(in the rows, 128 means zero)
Rows, each with its class
[ 91 143 128 136 120 119 135 114 125 134 179 143 125 118 122 106 120 132
 137 124  84 101 140 143 108 122 126 115] => j540
[ 90 164 135 135 116 125 151 182 140 138 196 123 160  93 146 121 110 141
 148 118  52 112 130 139 101  93 131 150] => J451
[110 130 124 129 130 133 137 109 108 125 167 144 134 124 134 110 123 137
 133 127 128 125 135 148 103 123 108  92] => j540
[ 69 166 144 146 109 119 126 164 137 147 216 133 144  85 129  93 121 144
 164 106   8 107 107 147  89  93 119 158] => J451
[ 96 135 120 134 114 127 128 109 128 153 181 134 146 110 124 108 134 147
 141 120 109 133 100 132  86 111 117 116] => j906
[ 98 132 129 132 121 129 130 151 134 117 177 132 142  90 128 140 130 137
 136  95  94 122 106 136 104 110 125 141] => j125
[103 127 117 132 135 131 164 129 122 130 172 133 143  92 138 105 130 137
 139 107 110 123 113 137  93  98 130 133] => j580
[112 134 123 135 102 130 131 124 103 129 181 137 116 127 139 115 128 124
 140 142 113 122 138 137 112 124 123  95] => j540
[ 76 153 121 128 109 136 137  88 114 145 232 142 149  71 119  91 136 144
 141 108  58 117 112 160  86  79 102  95] => j580
[ 92 155 106 132 123 123 130 123 115 131 205 139 119  91 130 103 124 144
 138 110 108 113 114 151  79 125 107 104] => j125
[113 120 117 127 116 134 148 116 117 134 150 143 125 129 133 111 126 144
 142 131 120 123 127 143 113 129 111  64] => j540
[107 146 124 124 134 128 132 121 131 142 166 151 144  99 129 122 124 119
 133 103 115 139  99 139  97 105 124 136] => j580
[ 85 153 126 144 109 153 124 178 152 139 186 134 192  59 115 103 128 133
 140  63  82 132  50 134  64  55 167 232] => J451
[118 135 118 125 120 132 138 123 121 132 155 131 127 119 133 118 116 139
 146 139 117 121 132 130 130 136 126 101] => j540
[ 96 153 139 150 195 129 128 163 143 133 176 130 154  97 118 114 132 131
 139 119  71 102  95 136 115  91 133 167] => J451
[119 142 146 129 128 128 155  97 131 134 184 135 128  88 131  91 126 135
 127 120 129 142 141 155  96 112 115  98] => j906
[107 139 143 116 128 127 117 118 115 128 167 129 126 119 131 120 129 133
 130 117  93 124 128 135 107 118 111 103] => j540
[ 91 152 140 142 121 130 122 174 115 137 187 143 163  94 116 106 116 133
 148 116  37 114 105 135 100  82 123 170] => J451
[104 152 118 124 125 122 125 134 139 128 166 143 124 116 132 107 122 125
 140 127 110 148 125 142 106 122 115 114] => j580
[ 84 137 126 135 129 126 137 140 127 153 198 128 137  83  97 105 126 134
 137 117  92 133  89 144  90  91 125 141] => j580
[ 92 146 113 125 101 126 133 113 107 145 190 172 143 124 135 108 122 141
 146 124  82 123 133 150 106 112 113  87] => j540
[113 141 141 130 142 123 123 147 142 129 158 140 145 124 124 194 136 126
 138 132  95 100 115 136 128 109 122 147] => J451
[ 80 156 138 123 140 122 125 161 139 138 199 132 162   4 124 103 132 144
 149 107  63 117  85 136  88  83 115 164] => J451
[ 68 162 128 128 115 120 139 132 124 153 223 139 132 102 133  94 141 148
 147 128  47 113 139 141  96 106  94 109] => j540
[ 81 169 125 147 116 127 132 166 125 136 197 131 165  83 137 102 125 137
 133 118  50 101 108 152  90  95 111 157] => J451
[ 78 162 116 131 132 110 118 152 147 132 173 126 163  89 123 104 126 129
 135 117  87 126  86 140 100  73 138 166] => J451
[112 137 114 138 124 125 135 105 125 140 162 128 128 124 111 100 121 125
 124 111 129 133 131 144 109 139 112 108] => j580
[100 143 128 132 130 131 126 139 123 136 186 143 131 114 135 106 131 168
 144 115  86 129 116 148  97 119 114 113] => j580
[ 97 169 142 129 120 132 128 144 120 146 200 138 124 112 127 105 117 148
 127 124  64 111 133 146 102  96 104 107] => j540
[ 68 151 119 125 106 102  99 114 112 158 239 146 141  96 132  88 129 143
 149 111  82 107 116 153  60 131  94  84] => j906
[ 92 146 134 141 119 140 131 121 128 126 213 128 128  92 132 107 128 136
 134 125  68 112 133 150  96 112 116 105] => j125
[ 91 139 155 145 133 133 115 163 159 151 164 129 143 143 133 148 108 133
 146 156   4  85 175 116 171 126 106 163] => j906
[103 154 118 126 130 125 129 112 117 137 182 143 127 108 116 106 145 124
 128 138 110 130 142 151  95 113  99  82] => j540
[ 95 140 131 120 124 131 123 145 124 143 188 130 147 121 102  93 163 130
 142  69  66 109 117 133 108  95 113 127] => j580
[ 75 156 123 129 106 118 127 141 127 143 221 149 149  68 134  98 118 145
 154 120  69 117  99 148  73  92 116 124] => j906
[ 74 158 105 111 125 124 119 125 116 156 223 147 142  80 128  71 137 135
 148  88  88 110 119 178  65  91 103  97] => j580
[ 96 138 132 127 116 129 128 162 126 146 180 134 152 104 128 113 125 136
 152 121  64 109 112 139 103  98 117 151] => J451

Rows, each with its class
[137 149 142 119 144 139 141 131 105 104 145 131 127 129 114  99  71 135
 123 147 125 108 142 139 154 120 132 116] => j479
[116 148 139 111 155 133 112 134 110 128 133 124 131 125 131 114 133 136
 102 130 127 116 117 137 149 121 142 135] => j479
[ 98 146 127 117 108 152 120 156 127 125 130 131 122 132 111 120 126 152
 144 140 120 186 135 115 106 113  99 122] => j726
[134 167 150 124 126 158 136 142 105 110 121 152 126 126 117 108  87 103
 113 139 136 113 139 114 146 111 130 121] => j479
[132 148 158 109 128 155 130 129 117 122 139 138 147 132 113 118 125 130
 124 131 125 110 148 132 161 110 144 118] => j479
[121 130 117 117 121 148 143 130 156 116 140 129 137 136 125 149 119 134
 163 123 104 161 148 107 105 119  99 126] => j726
[108  92 119 106 121 134 120 104 147 129 142 162 138 161 118 155 142 135
 171 113 105 134 153 118 102 117 115 134] => j726
[104 148 129  94 120 168 136 135 137  98 174 122 138 134 120 133 116 139
 164 141  91 163 162 115 125 120 117 125] => j726
[118 150 128 133 131 142 147 136 142 111 134 133 131 115 120 134 107 121
 151 157 113 164 152 116 118 109 106 127] => j726
[133 143 121 133 129 145 154 115 134 111 145 121 129 117 117 138 111 133
 142 142 115 128 160 129 157 109 120 130] => j726
[132 152 157 105 125 159 128 121 101 104 146 133 125 131 123 109 106 131
 126 139 123 129 154 127 161 109 137 123] => j479
[107 150 137 111 123 164 131 129 117 114 153 128 132 126 117 118 114 147
 135 146 105 154 147 111 141 108 112 131] => j726
[130 141 145 126 117 145 106 146 105 123 119 145 128 143  99 110 109 124
 128 141 123 150 152 108 124 107 120 126] => j479
[118 161 154 120 125 161 143 135 109  96 154 138 124 122 116 105  88 133
 108 154 117 159 155 122 146 109 109 122] => j726
[122 125 113 126 128 136 145 138 146 130 132 131 126 127 138 158 125 118
 140 118 137 128 136 131  96 135 130 136] => j726
[105 149 130 114 136 152 134 138 141 148 123 141 126 126 150 134 157 126
 113 114 136 125 130 130 120 124 147 144] => j479
[ 99 154 130  85 120 174 113 104 113 122 140 132 137 125 116 120 116 132
 104 132 119 140 124 106 111 122 122 114] => j726
[119 155 118 127 137 161 119 126 138 135 118 128 139 119 100 131 101 135
 115 150 117 144 116  81  94 127 115 123] => j726
[134 117 120 131 114 126 139 133 137 124 129 148 125 137 115 138 115 128
 148 132 115 153 140 113  94 153 104 117] => j726
[134 143 148 114 126 149 125 132 104 123 120 143 126 141 143 114 114 116
 123 119 132 103 139 138 141 123 154 122] => j479
